Each row comes from the steps of one path. Every step used is in the known rows, and no mark comes twice. Write the path behind each row, first mark first.
Each row is shifted at random along 5 fixed directions that mean nothing.
Known rows:
vufud piru gufepa lopi ginar tose fevi zapi rupo moleb: 267, -1, -314, 280, -173, -289, -186, -124, 860, 262, 534, -148, -134, 441, -70, 68, -204, -168, 70, 22, 166, -56, 20, 99, 113, -266, 132, -145, -58, 232, 171, 364, 424, -161, 130, -51, 110, -96, 251, -37, -263, 46, 294, 186, -396, -47, -205, 4, -8, -185
vufud piru gufepa zapi rupo: -208, 484, -356, -89, 362, 168, -75, -132, -289, 65, 16, 229, 50, -171, 135, 225, 199, 6, -106, -195, -62, -33, 1, -222, -133, 445, -19, 258, -24, -56, -46, 23, -30, -140, 291, 29, -166, -18, -227, -67, -94, 316, -156, -6, 23, -267, -68, 138, -132, 274
tose rupo zapi fevi vufud piru gufepa moleb: -90, 64, -144, -14, 99, -129, -70, -94, 239, -53, 117, 272, 14, -200, 169, 236, 258, -142, 66, -168, -201, 25, -214, -180, 224, 276, 95, 119, 44, -362, -228, 64, 264, -91, 41, 380, -169, -152, 15, -129, -18, -24, -149, 312, 96, -238, 22, 95, 355, 367
zapi fevi vufud gufepa moleb ginar rupo lopi: -312, -85, 541, 317, -155, 500, 264, -321, -655, -72, -330, 316, 131, -187, 350, -59, 419, -46, -401, 138, -646, 19, -251, -22, -252, -178, -204, -131, 317, -220, -606, -29, -486, -531, -38, -236, -220, -45, -177, 137, -17, 214, -365, -139, 206, -91, -415, 98, 20, -204
ginar rupo vufud piru gufepa: -171, 338, 7, -34, 198, -99, -146, 48, 39, 86, 83, 321, -5, -33, 300, -27, 461, -264, 97, -43, 73, -21, -330, -116, -112, 244, 166, 88, -209, -266, -281, -267, -110, -289, -22, -69, -34, 16, 54, -170, 23, -58, -231, -149, 48, -186, 26, 145, 111, 165
zapi rupo moleb gufepa vufud piru: -268, 292, 101, -270, 52, 264, -169, -23, -254, 66, -308, -128, 126, -245, 46, -7, 203, 45, -102, -245, -243, 122, -14, -223, -178, 365, 49, 2, 234, -137, -127, -193, 90, -36, 268, 110, -90, -229, -262, 168, -90, 165, -359, 65, 231, -235, -180, 388, -201, 72
gufepa lopi zapi fevi vufud: -212, 168, 20, 37, 77, 283, -208, 41, -87, -275, 74, 135, 34, -240, -12, 268, 89, 12, 239, -249, -126, -60, 71, 86, 347, 279, 114, 175, -209, -14, -33, 216, 207, -137, 139, 31, -175, -338, -95, -187, -95, 179, -11, -119, 19, -354, -78, 160, 9, 361
fevi zapi rupo vufud piru gufepa: -92, 380, -92, -110, 235, 96, 98, -113, -206, 124, 85, 74, 224, -485, 418, 315, 204, -179, -308, 11, -97, 45, -93, -329, -190, 351, 41, 274, 244, -278, -211, -123, 97, 22, 149, 200, -116, 122, -72, 182, -62, 20, -399, 306, 321, -245, 8, 159, 66, -31
ginar tose fevi zapi rupo vufud: -80, -114, 195, -215, 196, -38, -182, -34, 349, 17, 462, -226, 14, -43, 48, -83, -32, -277, 183, -280, 301, 133, -262, -87, 180, -52, 91, -70, -24, -13, 238, -33, 177, 109, -79, -190, 404, -272, 233, 44, -122, -61, 70, 37, 197, 42, -72, 32, 184, -441
lopi rupo zapi fevi vufud: -157, -55, 275, -87, 46, 97, -214, 0, -127, -81, 126, -137, 144, -260, -40, -6, 35, -31, 91, -207, -58, 256, -106, -103, 167, 153, 4, 7, 83, -190, 4, 80, 241, -30, 35, 70, 61, -190, -6, 6, -36, 18, -77, 100, 270, -124, -9, 134, 181, 60
vufud piru gufepa zapi: -154, 321, -30, 6, 408, 103, 123, -392, -2, 113, -164, 40, -27, 471, 461, -242, 368, -262, -262, 154, 142, 82, -277, -296, -305, 210, 103, 147, 340, -264, -108, 233, -189, -356, 198, -134, 192, 269, -141, -126, -271, 111, -297, 112, 260, 69, -339, -71, 268, -213
lopi ginar rupo vufud piru gufepa: 183, 235, -238, 171, -108, -470, -314, 103, 852, 314, 513, -145, -11, 301, 63, -60, -10, -268, 193, 157, 268, 168, -184, 13, 58, 168, 324, -8, -162, -178, 63, -9, 449, -170, 112, 123, -37, 95, 258, -33, -177, -206, 42, 182, -192, -147, 3, 100, 145, 142
lopi tose rupo vufud gufepa moleb: 38, 57, 166, 112, 138, 55, -52, -121, 81, 54, 144, 45, 60, -78, 161, 37, 191, -113, -58, 131, -112, 175, -220, -38, -23, 120, 71, -11, 131, -219, -138, -138, 16, -149, 112, -24, -249, -93, 35, 133, -116, -2, -106, 50, 3, -144, -156, 150, 76, -47
tose rupo zapi fevi vufud gufepa moleb: -159, 166, -10, -148, 243, 328, -295, 133, -385, -2, 232, 352, 205, -739, -44, 482, 192, 31, 84, -425, -367, -133, 177, -7, 109, 170, -420, 134, -108, -60, -136, -369, -8, 270, 122, 142, -277, -399, -145, 42, 54, 387, -81, -190, -12, -369, 275, 104, -228, 353
moleb gufepa lopi tose: 326, 170, -375, -58, 90, -322, -494, 25, 889, 256, 605, -623, 147, 115, -366, 165, -471, 67, 338, -64, 236, 320, 258, -20, 287, 357, 375, -13, 53, 84, 367, 262, 908, 172, 313, 298, -120, -278, -33, 221, -268, -113, 164, 245, -191, -167, 22, 162, 63, 242
gufepa zapi fevi vufud rupo moleb ginar: -275, 1, 34, -217, -105, 280, -48, -87, 137, -425, -108, 352, -112, -80, -94, 141, 117, -138, 358, -555, -232, 38, -262, 87, 455, 309, 86, 182, -355, -201, 16, 111, -3, -292, 286, -109, -168, -495, 60, -337, -4, 284, 155, -16, 325, -415, -392, 289, 46, 399
moleb tose fevi vufud rupo: -104, 12, 422, -117, 320, 246, 9, -297, 75, -181, 21, -75, -46, 110, 271, -85, 167, -424, -53, -56, 291, -30, -212, -102, 152, 28, -94, -65, 311, -295, 17, 36, -80, -140, -46, -355, 211, 95, 74, 37, -403, -94, 75, 110, 357, 154, -119, -202, 322, -410
moleb tose rupo lopi ginar: 45, -95, 559, 167, -67, 37, -382, -132, 148, 321, 228, -402, -99, 219, -263, -356, -94, -20, -7, 11, 62, 234, -7, 189, -176, -336, -295, -431, 194, 46, 158, -104, -29, -104, 18, -471, 28, -10, 105, 263, -282, 107, 221, -267, -101, 135, -123, -203, -314, -423
ginar tose lopi zapi rupo: -103, -189, 453, 71, 155, -128, 12, -269, -37, 189, 29, -355, -55, 258, 3, -505, 59, -23, -147, -61, 18, 257, -336, -150, -140, -305, 56, -396, 311, -84, 39, 132, -104, -275, -275, -387, 443, -168, -48, 117, -32, -39, -40, 49, 263, 403, -285, -120, 251, -533
lopi zapi rupo moleb gufepa vufud piru: -85, 96, 246, -105, 12, 112, -74, -116, -74, 259, -312, -660, 236, 59, 134, -266, 39, 125, -359, 139, -249, 403, -19, -315, -413, 97, 77, -242, 716, -69, -139, 13, 286, -20, 227, 269, 116, -40, -299, 390, -224, 19, -468, 290, 306, 18, -239, 260, -51, -362
lopi moleb zapi rupo tose fevi vufud: 37, -374, 210, 44, -174, -4, -273, -60, 446, -68, 163, -147, -178, 291, -180, -237, -86, -227, 254, -285, 199, 244, -139, 133, 360, -196, 196, -307, -155, 162, 15, 267, 383, -254, -40, -188, 253, -345, 282, -126, -204, -43, 353, 46, 15, 136, -290, 28, 306, -242
tose fevi zapi rupo moleb gufepa: 51, -239, 97, -214, -29, -106, -152, -6, 287, -14, 130, -76, 109, -270, -60, 204, 15, -85, 111, -173, -133, 230, -138, -197, 203, 30, 219, -103, 43, -30, -209, 44, 510, 39, -27, 191, 25, -435, 16, 100, 83, -77, -69, 199, 138, -91, -160, 255, 293, -140
rupo moleb tose lopi zapi fevi vufud gufepa piru: -181, -69, 229, -134, 29, 262, -204, -60, -400, 395, 44, -450, 329, -392, -87, 70, -67, 251, -223, -94, -235, 308, 267, -152, -307, -63, -450, -134, 630, -159, 131, -273, 53, 425, 43, -15, 85, -190, -261, 566, -247, 229, -375, 139, 295, 44, 172, -68, -276, -115
zapi fevi vufud rupo tose lopi moleb gufepa piru: 46, 32, 200, -6, -235, 182, -114, 158, 6, -38, -60, -72, 98, -523, 17, 224, 16, -17, 8, -105, -403, 9, 250, 104, 89, 98, 68, -114, 188, -178, -146, -237, 189, 100, 79, 2, -407, -412, -112, 265, -74, 113, -166, 87, 34, -206, 83, 258, -130, 271
moleb ginar rupo tose: 151, 29, 138, 197, -184, -294, -237, -17, 564, 189, 467, -304, -28, 33, -178, 18, -238, -7, 125, 88, -18, 273, -65, 159, 85, -155, 237, -316, 13, -113, 22, 3, 370, -250, -45, -21, -129, 58, 144, 242, -131, -157, 108, -105, -195, 31, -22, 56, 39, -39
piru gufepa moleb ginar tose: -238, 151, -169, 54, 75, 32, -80, -171, -120, 17, 109, 314, -30, 81, -57, 29, 158, 80, 216, -135, -7, 38, -208, -46, 39, 273, 278, -1, -353, -82, -160, 47, -121, -455, -35, -268, -217, -290, -124, -120, 52, 10, -66, -262, -129, -138, -225, 82, 93, 299
fevi vufud piru gufepa zapi rupo tose lopi: -96, 56, -179, -12, 89, -73, 58, -229, 153, -24, 72, 333, -197, 24, 64, 81, 158, -269, 62, -370, -7, 39, -208, -150, 147, 70, 125, 79, -139, -227, -13, 107, -23, -253, 86, -63, 75, -91, 123, -235, -87, 177, 53, 193, 157, 8, -226, 38, 222, 106
tose lopi moleb ginar rupo zapi fevi vufud gufepa piru: -60, -332, 132, 20, -348, -192, -247, 36, 468, 309, 156, -122, 51, 121, -137, -131, -42, -13, 159, -154, -132, 245, -212, -24, 115, -25, -80, -192, 106, -175, 60, -20, 296, -13, -3, -79, 121, -497, 139, 66, -69, 68, -14, 294, 76, -44, -156, 86, 39, 98
zapi rupo tose lopi: -57, 146, 403, 149, -6, 130, -33, -93, -305, 13, 54, 51, -100, -353, 58, 65, 94, -48, -159, -69, -267, 20, 36, 107, -76, -199, -14, -227, 55, -92, -116, -115, -125, -209, -92, -278, -158, -18, -2, 169, -26, 173, -36, -226, -31, 22, -51, 25, -156, -141
lopi tose fevi vufud piru gufepa: -41, 204, -178, 79, 262, 41, -256, -78, 30, 22, 263, 181, 40, -104, 162, 224, 253, -239, 112, 40, 359, -64, 63, -103, 165, 149, 35, 146, -46, -271, -63, -35, 87, 40, -56, -38, -29, 166, 2, -11, -335, -133, 41, 108, -121, -15, 234, -126, 267, 77
ginar rupo lopi zapi fevi: -220, -51, 596, 187, -26, 130, -274, 37, -108, 75, -42, -135, -30, 151, 43, -384, 242, -8, -2, -20, -202, 159, -125, 238, -253, -386, -182, -357, 31, 119, -123, -51, -210, -270, -19, -392, 166, -210, 29, -91, 12, 262, -58, -462, 30, 2, -136, -22, -222, -258
fevi zapi rupo vufud gufepa: -294, 263, 59, -248, 146, 372, -145, 67, -161, -149, 31, 617, -2, -395, 209, 308, 309, -375, 142, -494, 20, -171, -199, 24, 159, 340, -74, 375, -496, -75, -43, -240, -183, -105, 315, -321, -60, -427, 241, -353, 84, 387, -7, -129, 255, -419, -241, 259, -179, 118
tose lopi ginar rupo zapi: 179, -11, 261, 93, -78, -360, -556, 211, 560, 429, 557, -271, -96, 266, -317, -277, -148, -99, 332, -211, 169, 71, 31, 238, -1, -368, -232, -416, -244, 203, 277, -165, 233, 49, -53, -353, 234, -296, 223, -17, -36, 170, 355, -329, -302, 90, 119, -176, -288, -179
lopi zapi fevi vufud: -57, 148, 20, -39, 203, 146, -349, 77, 50, 96, 362, -413, 247, -306, -46, 161, -144, 8, 45, -122, 61, 165, 296, -29, 122, 105, -144, 39, 202, -56, 232, 32, 371, 350, 99, 130, 110, -67, -135, 204, -282, 86, -53, 68, 167, -68, 246, -64, 6, 18
ginar rupo lopi tose fevi vufud piru gufepa moleb: 125, -78, 73, 279, 171, -151, -102, -280, 278, 275, 253, -239, 27, 370, 155, -231, 156, -182, -135, 197, 127, 96, -52, -114, -236, -366, -171, -289, 402, -24, -135, 70, 62, -103, -105, -61, 245, 200, -9, 152, -339, -101, -18, 113, -72, 277, 24, -213, 228, -388
fevi vufud piru gufepa: -99, 320, -31, 180, 170, 67, 144, -266, -2, -103, -129, 399, -15, 24, 571, 189, 471, -401, -185, 247, 7, -145, -204, -258, 63, 246, 280, 247, 96, -561, -445, 152, -10, -399, -27, 75, -87, 344, -56, -161, -216, -220, -262, 269, 150, -47, -133, 18, 558, 31
rupo lopi zapi fevi vufud piru: 30, 259, 43, 259, -222, 134, -601, 225, 649, -32, 334, -61, -123, 136, 86, 142, -31, -294, 255, -134, 63, -202, 389, 418, 299, -161, -127, -54, -323, 126, 177, 128, 335, 68, 320, -65, 45, -93, 301, -276, -424, 235, 328, -183, -308, -255, 133, -44, -254, 27
moleb tose rupo zapi fevi vufud: 118, -71, -1, -45, -38, -245, -406, 154, 427, 115, 677, -392, 226, -617, -262, 526, -333, 152, 215, -79, -195, 344, 171, -56, 409, 142, 23, -120, 160, -312, 114, -94, 771, 406, -34, 535, -258, -130, 5, 414, -146, -205, 73, 240, -104, -250, 444, 40, 123, 228
lopi tose rupo moleb zapi fevi: -271, -221, 472, -78, -21, 138, -339, 8, -169, 40, -75, 9, -68, -67, -287, -328, 217, 86, 207, -399, -113, 321, -233, 198, 62, -107, -134, -264, -95, -54, 10, -152, -138, -157, -8, -359, -21, -474, 37, -8, 93, 207, 103, -307, 100, -76, -173, 66, -138, 37
tose rupo lopi zapi fevi vufud piru gufepa: -90, -23, 156, 315, -132, -9, -183, 45, 135, -69, -24, 368, -97, -115, 259, 176, 418, -204, 8, 122, -272, -44, -104, 79, 89, -152, 22, -85, -151, -267, -421, -16, 18, -237, -33, 69, -196, -46, 119, -249, -70, 6, -31, -24, -158, -200, 38, 31, 136, 110
fevi vufud rupo moleb ginar tose: 272, -46, -44, 25, -124, -301, -15, -202, 737, 19, 391, -357, 63, 34, -60, 158, -259, -122, 94, 26, -133, 169, -112, -109, 305, -77, 307, -171, 172, -388, -52, 124, 509, -143, -88, 258, 23, -1, 7, 237, -174, -397, 119, 392, 174, 47, -69, 138, 488, -82
rupo tose lopi zapi fevi vufud: -287, -232, 571, 62, -66, 171, 253, -187, -771, -300, -277, 186, 107, -682, 134, 88, 359, 138, -128, -19, -520, 307, -302, -144, 80, -86, 276, -101, 240, -556, -564, -59, -209, -331, -438, 62, -206, -142, -229, 206, 240, -134, -444, 59, 429, 49, -120, 152, 493, 78

Which path is each row?
15, -416, 574, 278, -256, -28, -55, -103, 313, 24, 96, 46, -182, 340, 9, -312, 126, -191, 86, 79, 86, 150, -360, 209, 42, -529, 60, -450, -47, 86, -216, 80, -103, -468, -229, -593, 123, -170, 278, -38, -88, -32, 198, -274, -113, 213, -368, -73, 123, -476 -> lopi moleb ginar rupo tose fevi zapi
70, -33, -310, 229, -84, -133, -183, 105, 298, 38, 528, 92, 172, -360, -33, 529, -103, 85, 168, -54, -283, -13, 193, 27, 364, -18, 135, -45, -193, -142, -68, 27, 367, 112, -85, 210, -195, -395, -80, 70, -9, 0, 35, 106, -274, -148, 182, 96, 208, 330 -> ginar tose lopi zapi fevi vufud gufepa moleb
-110, 28, 334, 185, -67, -42, 52, -164, -96, 204, -88, -161, -4, 128, 341, -235, 189, -109, -280, 256, -41, 305, -276, -165, -253, 16, 135, -240, 300, -168, -193, 35, -32, -309, -24, -142, 11, 91, 98, 155, -210, -65, -234, 162, 122, 25, -201, -72, 49, -351 -> moleb tose lopi zapi rupo vufud piru gufepa
-144, -199, 141, 276, -131, 148, -342, 92, -111, 175, 277, 62, 4, -74, -236, -26, 48, 143, 188, -168, -258, 62, 119, 216, -69, -341, -302, -373, -270, 257, -76, -157, -146, -47, -44, -279, -124, -423, -12, -13, -66, 258, 149, -497, -346, -111, 86, -118, -368, -18 -> piru gufepa moleb ginar tose rupo lopi zapi fevi vufud
213, -148, -202, 60, -33, -503, -107, -227, 598, 314, 387, -326, 72, 223, -66, 42, -224, -23, 25, -1, 121, 336, -125, -350, 103, 121, 132, -205, 275, -201, 29, 256, 630, -66, -7, 267, 85, -51, 67, 149, -211, -264, 17, 559, 52, 129, -16, -72, 413, 40 -> fevi vufud piru gufepa moleb tose lopi rupo zapi
-297, 114, 25, 100, 159, 370, -273, -34, -189, -116, 56, 570, -277, 258, 138, -84, 438, -331, 233, -384, 95, -349, -41, 135, 7, -238, -229, -58, -540, 237, -94, -63, -489, -281, 81, -531, 222, -226, 144, -504, -196, 419, 269, -564, -320, -96, -99, -75, -224, -224 -> ginar tose fevi vufud piru gufepa zapi rupo lopi
-66, 110, 233, 77, 325, -19, -18, -141, -160, 214, 16, -90, 18, 165, 239, -328, 375, -44, -135, 125, -28, 84, -337, -192, -375, -90, 64, -202, 249, -65, -286, -137, -263, -304, -154, -95, 111, 9, -120, 76, -82, -64, -294, -185, 21, 53, -60, 2, 55, -291 -> ginar tose rupo vufud piru gufepa lopi zapi
-20, 263, -295, -58, 81, -207, -311, -8, 199, 304, 406, -171, 128, -73, -257, 16, -78, 146, 248, -188, 164, 251, -129, -79, -33, 390, 129, 32, -86, -14, 102, -133, 229, -112, 127, 69, -206, -154, -27, 196, -104, -29, -42, 12, -80, -274, 52, 166, -199, 392 -> moleb ginar rupo vufud piru gufepa lopi tose
28, -151, 228, 165, -236, -70, -321, 206, -6, 75, 418, 125, 68, -383, -297, 350, -18, 184, 277, -33, -161, 65, 34, 191, 155, -268, -83, -285, -289, 66, -228, -259, 182, -65, -213, -200, -339, -286, 20, 225, 98, -14, 176, -409, -450, -176, 138, 77, -195, 39 -> lopi ginar rupo moleb tose fevi zapi
-304, -7, 325, 90, 74, 345, 180, -334, -708, -112, -336, 321, 14, -219, 330, 44, 491, -106, -308, 83, -206, 48, -241, -273, -124, -4, -29, -58, 304, -312, -544, -23, -290, -373, -197, -98, -84, 200, -142, 136, -179, -70, -286, 72, 194, 15, -158, -4, 263, -229 -> zapi rupo moleb tose fevi vufud piru gufepa
36, -231, 230, 89, -51, -49, -121, -289, 479, 427, 378, -645, 195, 454, -124, -438, -321, -111, -146, -74, 108, 470, -140, -37, -95, -145, -248, -220, 628, -27, 358, 220, 251, -3, 215, -84, 367, -41, 151, 311, -359, 135, 15, 389, 336, 200, -310, -208, 107, -412 -> lopi ginar rupo zapi fevi vufud gufepa moleb tose
-21, -183, 470, 140, -121, 262, -15, -166, 66, -234, -124, 193, -232, 475, 55, -351, 255, -287, 187, -174, -51, -192, -290, 234, 161, -363, 78, -314, -201, 116, -300, 156, -230, -652, -103, -485, 106, -358, 107, -251, -88, 53, 266, -345, -98, 27, -458, 35, 145, -376 -> gufepa lopi ginar tose fevi vufud rupo moleb zapi
-145, -239, 568, 11, 102, 339, 138, -335, -601, -191, -221, -95, 88, -84, 81, -250, 231, 96, -125, -43, -310, 47, -253, -108, -186, -325, -115, -392, 315, -16, -502, -69, -372, -407, -327, -248, 55, -248, -274, 219, -21, -48, -156, -211, 254, 189, -213, -17, 200, -450 -> gufepa moleb ginar tose fevi vufud rupo lopi zapi
89, -200, 153, 277, -308, -191, -151, -8, 309, 144, 309, 250, -40, 107, -135, 95, -15, -78, 223, -96, -190, 47, -170, 102, 227, -170, -16, -253, -256, -82, -202, -33, 157, -328, -65, -170, -172, -352, 191, -48, 29, 41, 222, -36, -277, -59, -186, -15, 82, 39 -> fevi vufud gufepa moleb tose lopi ginar rupo zapi
-142, 31, 196, -41, -111, 152, -279, -38, 240, -184, 205, 105, -125, -20, -207, -119, 19, -245, 346, -522, 14, -80, -96, 301, 328, -65, -24, -4, -354, -147, 191, -47, -143, -194, 83, -398, 66, -400, 193, -236, -29, 182, 316, -101, 196, -139, -172, 89, -9, 148 -> zapi fevi vufud rupo lopi ginar tose
-89, -305, 63, -233, 77, -161, -232, -141, 607, 308, 222, -245, 100, 330, -120, -337, 7, -290, 105, -447, 125, 375, -315, -113, 81, -122, -131, -117, 172, -158, 172, 45, 256, 8, 88, -38, 605, -334, 166, -69, -66, 81, 22, 291, 532, 175, -258, 6, 358, -168 -> ginar rupo moleb zapi fevi vufud gufepa
98, 240, -241, 184, 66, 42, -193, -114, 497, -29, 353, 116, -207, 143, 136, 241, -3, -383, 62, -101, 226, -200, 146, 109, 212, -14, 89, 37, -99, 107, 99, 252, 286, -151, 207, 11, 2, 119, 269, -172, -450, 125, 217, 69, -273, -116, -13, -41, 2, -6 -> zapi rupo tose fevi vufud piru gufepa lopi
11, -112, 128, 239, -143, -82, -417, 132, 291, 501, 584, -262, 31, 231, -291, -203, -240, -28, 193, -225, 90, 157, 230, 239, -84, -304, -489, -382, -65, 329, 408, -86, 105, 196, 119, -403, 118, -295, 186, 89, -241, 380, 283, -271, -290, 1, 136, -377, -489, -121 -> piru gufepa moleb tose lopi ginar rupo zapi fevi vufud
-259, -340, 510, -152, -26, 29, -276, -137, -195, 325, 85, -503, 46, 131, -386, -643, -39, 233, 102, -400, -7, 440, -184, 20, -191, -386, -236, -486, 211, 71, 253, -105, -251, 13, -256, -500, 482, -447, -94, 254, -9, 183, -36, -244, 354, 312, -153, -157, -137, -330 -> rupo moleb ginar tose lopi zapi fevi
61, -83, 415, 143, -190, 243, -28, -103, -38, 53, 106, -235, 24, -258, -36, -54, -111, -92, -151, -119, -212, 91, 152, 180, 37, -270, -253, -287, 284, -79, 69, -88, -103, 14, -28, -355, -91, -107, 10, 303, -264, 188, 117, 26, 219, 60, -30, -102, -172, -130 -> zapi fevi vufud rupo tose lopi moleb ginar
52, -154, 101, -56, -11, 100, -179, -211, 53, 162, 308, -449, 103, -141, -372, 67, -334, 220, 15, -227, -1, 269, 72, -16, 41, -96, -186, -176, 279, 273, 245, 183, 335, 90, 114, -103, 0, -287, -43, 390, -208, 176, 149, 90, 38, -70, -180, 41, -268, -217 -> gufepa lopi tose fevi zapi rupo moleb ginar
-49, 170, -173, 15, -45, 43, -181, -33, 257, 175, 57, -223, 109, 222, 172, -136, 83, -11, -5, 16, -19, 255, -70, -48, -69, 377, 272, 38, 102, 78, -78, 243, 328, -192, 272, 163, -75, -236, -42, 5, -185, 73, -223, 144, 68, -335, -209, 197, 12, 233 -> rupo vufud piru gufepa lopi moleb zapi fevi
-5, 18, -236, 77, 38, -47, -290, -121, 721, 43, 230, 260, -240, 581, 39, 61, 91, -291, 314, -163, 507, -144, -114, 89, 279, 126, 95, 41, -338, 198, 134, 352, 200, -255, 209, -444, 88, -292, 295, -417, -339, 125, 340, -4, -241, -136, -283, -110, 28, 99 -> vufud piru gufepa lopi moleb tose fevi zapi
